148 167
66 62
|
148 62

149 71 126
169 113 107
163 89 119
80 97 104
108 169 165
|
149 113 119

132 74 135 74 112
130 63 135 76 102
68 99 99 126 120
65 140 158 153 135
197 172 158 135 137
|
132 63 99 153 137

139 110
195 124
|
139 124

125 146 87
109 159 75
128 135 108
|
125 159 108

130 123 131
164 158 87
86 86 182
164 157 88
|
130 158 182

165 106 70
188 149 81
|
165 149
---
135 135 59 135
109 110 89 110
132 131 89 131
|
109 110 89
132 131 89

183 180 128 129
134 181 177 132
180 129 127 128
199 159 127 129
|
134 181 177
180 129 127

126 130 130 123 131
83 155 184 57 183
126 130 130 123 131
178 186 94 93 173
179 188 93 92 175
|
83 155 184
126 130 130

144 129 122 121 95
127 132 90 79 57
127 135 97 98 76
156 117 148 155 158
126 125 110 107 92
|
127 132 90
127 135 97

174 89 112 81
162 105 118 99
64 176 112 190
65 178 115 191
|
162 105 118
64 176 112

120 137 114
107 117 180
138 114 147
|
107 117 180
138 114 147

95 91 152 148 101
127 129 130 125 131
173 98 74 191 76
|
127 129 130
173 98 74

141 89 151
147 82 163
150 82 166
135 74 153
141 80 137
|
147 82 163
150 82 166
---
125 160
129 133
74 119
|
125 133

155 84 67 141 191
186 168 98 60 119
108 180 180 117 71
|
155 168 180

186 108
78 105
|
186 105

126 129 130 124
81 74 164 159
90 85 156 150
|
126 74 156

131 124 126
80 173 181
176 82 75
|
131 173 75

105 96 127 162
119 158 113 139
95 156 180 88
107 134 131 137
100 80 131 167
|
105 158 180 137
---
122 129 140 161 105 149 92 120 121
121 117 133 199 114 181 101 123 160
125 112 128 146 107 175 105 137 118
127 112 129 136 111 179 109 140 84
124 110 126 169 114 183 109 133 146
|
122 129 140 161 105 149 92 120 121
121 117 133 199 114 181 101 123 160
127 112 129 136 111 179 109 140 84
125 112 128 146 107 175 105 137 118
124 110 126 169 114 183 109 133 146

127 179 159 162 155
127 127 130 128 130
124 147 148 168 197
126 75 100 101 120
|
127 179 159 162 155
124 147 148 168 197
127 127 130 128 130
126 75 100 101 120

159 128 135 134 104 124 128
159 128 121 179 90 155 103
125 128 120 119 129 135 118
101 128 133 139 142 143 128
|
159 128 135 134 104 124 128
101 128 133 139 142 143 128
159 128 121 179 90 155 103
125 128 120 119 129 135 118

135 136 142 143
131 122 130 142
125 126 155 138
133 128 143 114
153 136 132 140
154 67 161 78
129 128 138 154
86 92 96 153
141 90 82 135
159 102 153 192
|
154 67 161 78
125 126 155 138
159 102 153 192
133 128 143 114
135 136 142 143
129 128 138 154
153 136 132 140
131 122 130 142
86 92 96 153
141 90 82 135

152 105 153 135 100 131 155 121 155 127 144 128
121 153 120 116 148 144 99 147 120 148 123 147
97 146 96 142 150 133 131 135 94 130 104 129
147 145 147 102 134 149 90 148 148 157 142 155
179 137 180 83 117 155 76 151 183 168 167 166
175 119 177 103 104 145 111 137 179 152 163 151
|
179 137 180 83 117 155 76 151 183 168 167 166
175 119 177 103 104 145 111 137 179 152 163 151
152 105 153 135 100 131 155 121 155 127 144 128
147 145 147 102 134 149 90 148 148 157 142 155
121 153 120 116 148 144 99 147 120 148 123 147
97 146 96 142 150 133 131 135 94 130 104 129

131 136 140 146 157 143 144 134 139 148 165 135 150 140 151 142
148 137 138 158 134 138 133 136 145 145 140 138 137 155 134 133
151 153 139 145 144 136 184 145 149 134 146 150 163 138 136 140
139 141 135 166 143 161 145 136 160 138 139 139 131 142 133 137
|
131 136 140 146 157 143 144 134 139 148 165 135 150 140 151 142
151 153 139 145 144 136 184 145 149 134 146 150 163 138 136 140
148 137 138 158 134 138 133 136 145 145 140 138 137 155 134 133
139 141 135 166 143 161 145 136 160 138 139 139 131 142 133 137
---
119 125 156 154 117 76 133
134 161 70 101 130 191 133
133 109 175 174 186 96 119
151 78 81 108 111 74 140
117 93 148 154 137 129 118
116 105 79 171 146 162 160
|
151 78 81 108 111 74 140
117 93 148 154 137 129 118
116 105 79 171 146 162 160
133 109 175 174 186 96 119
119 125 156 154 117 76 133
134 161 70 101 130 191 133

126 94 111 115 113 123 160
120 72 62 115 150 154 90
|
120 72 62 115 150 154 90
126 94 111 115 113 123 160

130 135 171 119 172 109
126 101 105 162 165 106
169 86 80 99 172 91
169 164 102 161 164 148
137 112 109 163 130 88
95 153 133 91 160 108
80 165 121 95 176 102
83 166 78 115 97 165
132 155 154 107 126 175
|
169 86 80 99 172 91
126 101 105 162 165 106
137 112 109 163 130 88
130 135 171 119 172 109
95 153 133 91 160 108
132 155 154 107 126 175
169 164 102 161 164 148
80 165 121 95 176 102
83 166 78 115 97 165

99 111 137 102 135 147 140
122 150 134 90 93 186 137
120 116 127 108 131 136 135
151 143 131 111 78 181 122
85 130 143 83 124 174 149
117 169 136 104 100 173 137
|
99 111 137 102 135 147 140
120 116 127 108 131 136 135
85 130 143 83 124 174 149
151 143 131 111 78 181 122
122 150 134 90 93 186 137
117 169 136 104 100 173 137

114 106 127 132 157 101
107 111 127 140 168 89
119 139 128 121 132 129
141 92 121 139 142 102
93 99 129 150 194 63
|
141 92 121 139 142 102
93 99 129 150 194 63
114 106 127 132 157 101
107 111 127 140 168 89
119 139 128 121 132 129

125 159 171 153 96
142 78 71 79 169
|
142 78 71 79 169
125 159 171 153 96

77 142 94 161 90 154 87 101 143 101 157 93 158 148 144
166 118 157 93 152 106 165 140 118 150 106 147 105 113 113
150 130 142 128 132 126 142 137 123 128 116 137 117 126 131
163 113 168 105 150 96 161 149 115 152 92 155 93 107 111
|
163 113 168 105 150 96 161 149 115 152 92 155 93 107 111
166 118 157 93 152 106 165 140 118 150 106 147 105 113 113
150 130 142 128 132 126 142 137 123 128 116 137 117 126 131
77 142 94 161 90 154 87 101 143 101 157 93 158 148 144

156 122 99 102 167 100
93 151 147 155 97 151
130 131 106 130 133 127
187 107 80 86 198 80
137 127 110 125 141 119
|
187 107 80 86 198 80
156 122 99 102 167 100
137 127 110 125 141 119
130 131 106 130 133 127
93 151 147 155 97 151
---
145 113 186 129
181 135 103 102
128 158 78 106
125 188 112 117
119 154 185 133
136 137 125 67
83 114 156 98
|
145 186
181 103
128 78
125 112
119 185
136 125
83 156

129 118 103 113 101 124 132 148 110 156 145
126 145 140 149 151 140 120 123 151 120 119
139 139 119 122 129 122 131 126 118 143 136
146 104 75 91 96 109 142 146 91 158 152
131 122 117 119 115 121 131 132 107 147 145
118 144 168 150 161 138 115 105 154 101 114
|
129 103 101 132 110 145
126 140 151 120 151 119
139 119 129 131 118 136
146 75 96 142 91 152
131 117 115 131 107 145
118 168 161 115 154 114

126 131 127 129 128 145 132 130
130 121 131 136 127 127 131 126
128 104 112 120 136 129 69 144
112 117 123 120 124 123 107 129
123 132 122 124 138 126 132 130
120 138 125 115 143 133 133 134
134 140 126 119 94 131 118 160
|
126 127 128 132
130 131 127 131
128 112 136 69
112 123 124 107
123 122 138 132
120 125 143 133
134 126 94 118

163 147 112 93 109 143 163 147
93 90 97 111 129 149 161 166
149 163 164 150 128 106 94 93
111 100 127 154 147 115 101 122
162 113 88 125 167 148 96 94
153 140 111 105 127 151 146 118
174 128 83 88 137 177 162 108
178 163 137 109 87 76 80 100
|
163 112 109 163
93 97 129 161
149 164 128 94
111 127 147 101
162 88 167 96
153 111 127 146
174 83 137 162
178 137 87 80

174 97 121 123 112 167 115 130 144 132
174 149 121 105 86 140 94 130 144 132
174 97 121 108 89 140 115 130 144 132
144 97 121 75 122 103 115 115 144 110
106 82 159 82 109 140 180 130 173 132
|
174 121 112 115 144
174 121 86 94 144
174 121 89 115 144
144 121 122 115 144
106 159 109 180 173

182 88 80
195 128 111
147 123 147
147 111 122
144 84 65
160 104 79
167 82 118
115 170 145
126 131 134
|
182 80
195 111
147 147
147 122
144 65
160 79
167 118
115 145
126 134
